Below are the code and all the weights of a small trained network. Each question names an input and a target symbol and asks about switching units off, where a switched-off unit gives its printed mean instead of its output.

import numpy as np


def w(rows, s, z=0):
    codes = np.array(rows[::2]) - 128.0
    scale = np.full(codes.shape[1], s)
    scale[-1] = z or s
    return codes * scale


def f(y):
    return np.maximum(y, 0)


def softmax(a):
    e = np.exp(a - a.max(-1, keepdims=True))
    return e / e.sum(-1, keepdims=True)


def log_softmax(a):
    a = a - a.max(-1, keepdims=True)
    return a - np.log(np.exp(a).sum(-1, keepdims=True))


def net(x, mask):
    ids = ['αβγεζηθλμξτω'.index(c) for c in x.split()]
    T = len(ids)
    res = E[ids] + P[:T]
    r = res
    for j in range(2):
        rows = slice(3 * j, 3 * j + 3)
        q, k, v = (r @ M[0][rows].T for M in (Q, K, V))
        z = softmax(np.where(np.tri(T) > 0, q @ k.T / 3**0.5, -1e9)) @ v
        o = O[0][rows]
        res = res + np.where(mask[j], z, o[:, -1]) @ o[:, :-1]
    y = f(res @ A[0][:, :-1].T + A[0][:, -1])
    res = res + np.where(mask[2:6], y, B[0][:, -1]) @ B[0][:, :-1]
    return log_softmax(res[-1] @ U[:, :-1].T + U[:, -1])


Q, K, V, O, A, B = {}, {}, {}, {}, {}, {}
E = w([
[76,103,107,72,67,38],'α',
[127,86,150,111,132,218],'β',
[41,131,105,142,119,148],'γ',
[251,119,142,54,144,141],'ε',
[165,159,49,142,177,121],'ζ',
[182,103,234,179,81,168],'η',
[66,138,144,98,111,212],'θ',
[150,243,132,111,50,167],'λ',
[127,52,142,238,136,148],'μ',
[138,96,179,114,181,135],'ξ',
[148,237,217,144,160,129],'τ',
[141,175,179,38,172,108],'ω',
],0.02)
P = w([
[147,101,82,162,109,156],'0',
[103,131,37,153,130,137],'1',
[146,118,59,119,127,106],'2',
[103,128,50,136,144,61],'3',
[165,103,78,101,131,25],'4',
[150,111,82,101,127,2],'5',
],0.0071)
Q[0] = w([
[185,118,110,212,100,216],'h1',
[135,91,48,27,197,104],'h1',
[56,109,70,51,130,216],'h1',
[255,161,76,99,145,31],'h2',
[175,160,214,159,72,181],'h2',
[37,60,174,151,157,128],'h2',
],0.0075)
K[0] = w([
[136,124,131,162,139,142],'h1',
[129,131,69,90,9,88],'h1',
[92,100,99,136,114,99],'h1',
[110,16,163,176,168,36],'h2',
[114,209,193,152,166,148],'h2',
[127,121,146,168,70,159],'h2',
],0.012)
V[0] = w([
[142,64,83,236,157,143],'h1',
[35,220,66,142,72,254],'h1',
[191,172,150,226,143,233],'h1',
[137,21,95,237,70,158],'h2',
[83,27,73,63,119,159],'h2',
[129,243,6,32,29,198],'h2',
],0.0076)
O[0] = w([
[204,101,44,255,120,145,86],'h1',
[154,61,100,83,82,61,121],'h1',
[220,197,151,148,78,31,2],'h1',
[116,115,69,172,145,68,119],'h2',
[119,113,97,120,24,190,177],'h2',
[175,105,116,74,71,51,206],'h2',
],0.01,0.014)
A[0] = w([
[118,143,177,74,2,148,112],'n1',
[88,230,31,154,76,109,99],'n2',
[82,49,174,127,173,130,253],'n3',
[88,87,160,44,150,43,191],'n4',
],0.0074,0.0025)
B[0] = w([
[48,154,171,168,149,80,246],'n1',
[62,12,152,116,180,98,154],'n2',
[112,128,48,206,96,131,230],'n3',
[131,154,82,88,168,152,255],'n4',
],0.011,0.016)
U = w([
[152,158,83,160,198,85,68],'α',
[122,88,110,71,100,189,128],'β',
[156,213,123,63,120,155,25],'γ',
[133,63,141,126,124,76,2],'ε',
[186,128,81,48,186,97,126],'ζ',
[154,218,103,199,132,107,244],'η',
[178,113,134,124,2,139,222],'θ',
[103,110,201,124,75,42,106],'λ',
[185,112,65,170,151,58,107],'μ',
[116,110,189,171,155,127,137],'ξ',
[188,230,121,118,142,131,250],'τ',
[120,238,150,157,66,123,123],'ω',
],0.009,0.0065)

Each question gives the input, a string of symbols that net reads in full, and the target symbol t.
The units are the heads (3 rows each of Q, K, V and O) and the neurons (one row each of A and B). Each row of codes is followed by its name. A weight is (code - 128) times the scale printed after its matrix; where a second scale follows, it is the last column's (O, A, B and U).
mask holds one flag per unit, heads first, then neurons. A switched-off unit (its flag False) gives its mean, the last column of its rows in O or B, instead of its output. The means were averaged over made-up inputs and are rounded, as every weight is.
A unit's drop is (log p(t) with every unit on - log p(t) with that unit switched off) / (log p(t) with every unit on - log p(t) with every unit switched off).
The circuit of an input: a set's keep is (log p(t) with only the set's units on - log p(t) with every unit switched off) / (log p(t) with every unit on - log p(t) with every unit switched off). Starting from all 6 units, units are removed one at a time, each time the one whose removal leaves the highest keep (on an exact tie, the one counted first), for as long as the keep stays at least 0.8.
circuit, biggest first: the units of the circuit, biggest drop first
unit that matters most: the unit with the biggest drop
k most important neurons: the k neurons with the biggest drops, biggest first
which heads matter: for each layer, one digit per head in row order, 1 if its drop is at least 0.15 and else 0, layers parted by /
drop when u is switched off: that unit's drop, to one decimal
input λ τ λ, target τ: circuit, biggest first -> h2, h1
input α λ α τ, target τ: circuit, biggest first -> h2, h1, n1
input θ ζ λ ω, target ζ: unit that matters most -> n4
input α λ ζ ω θ η, target λ: which heads matter -> 10
input α λ α ω η ζ, target β: circuit, biggest first -> h2, n1, h1
input ω β ζ ζ α ζ, target β: which heads matter -> 10
input μ λ ξ ω, target ζ: circuit, biggest first -> h1, n4
input ζ ξ ζ, target μ: which heads matter -> 10
input ζ ξ θ β, target θ: circuit, biggest first -> h1, n4
input ζ μ λ ξ, target ζ: 2 most important neurons -> n1, n3
input ζ α ε η τ λ, target τ: which heads matter -> 01
input α α α α λ, target λ: which heads matter -> 00
input λ η ω γ, target ζ: which heads matter -> 01
input ε β μ, target μ: unit that matters most -> h1
input α α α ξ λ, target ξ: 3 most important neurons -> n2, n4, n3
input ζ α η μ λ λ, target μ: which heads matter -> 11
input α λ γ λ η ζ, target ζ: circuit, biggest first -> h1, n3
input λ θ θ, target ζ: circuit, biggest first -> n4, h2
input λ α λ β, target ζ: which heads matter -> 01
input λ α η, target λ: which heads matter -> 11
input α λ θ, target ζ: circuit, biggest first -> h2
input ξ α λ, target ξ: circuit, biggest first -> n2, h2, n4
input ω ε ε, target τ: which heads matter -> 10
input β ξ ζ λ θ ξ, target ζ: 3 most important neurons -> n1, n4, n3
input ζ α α ζ λ, target λ: 2 most important neurons -> n2, n4
input α η α α τ, target τ: 2 most important neurons -> n1, n3
input λ μ α λ, target μ: most important neuron -> n2
input η λ β γ, target ζ: 2 most important neurons -> n4, n3
input α α α η α ω, target β: drop when h2 is switched off -> 0.1
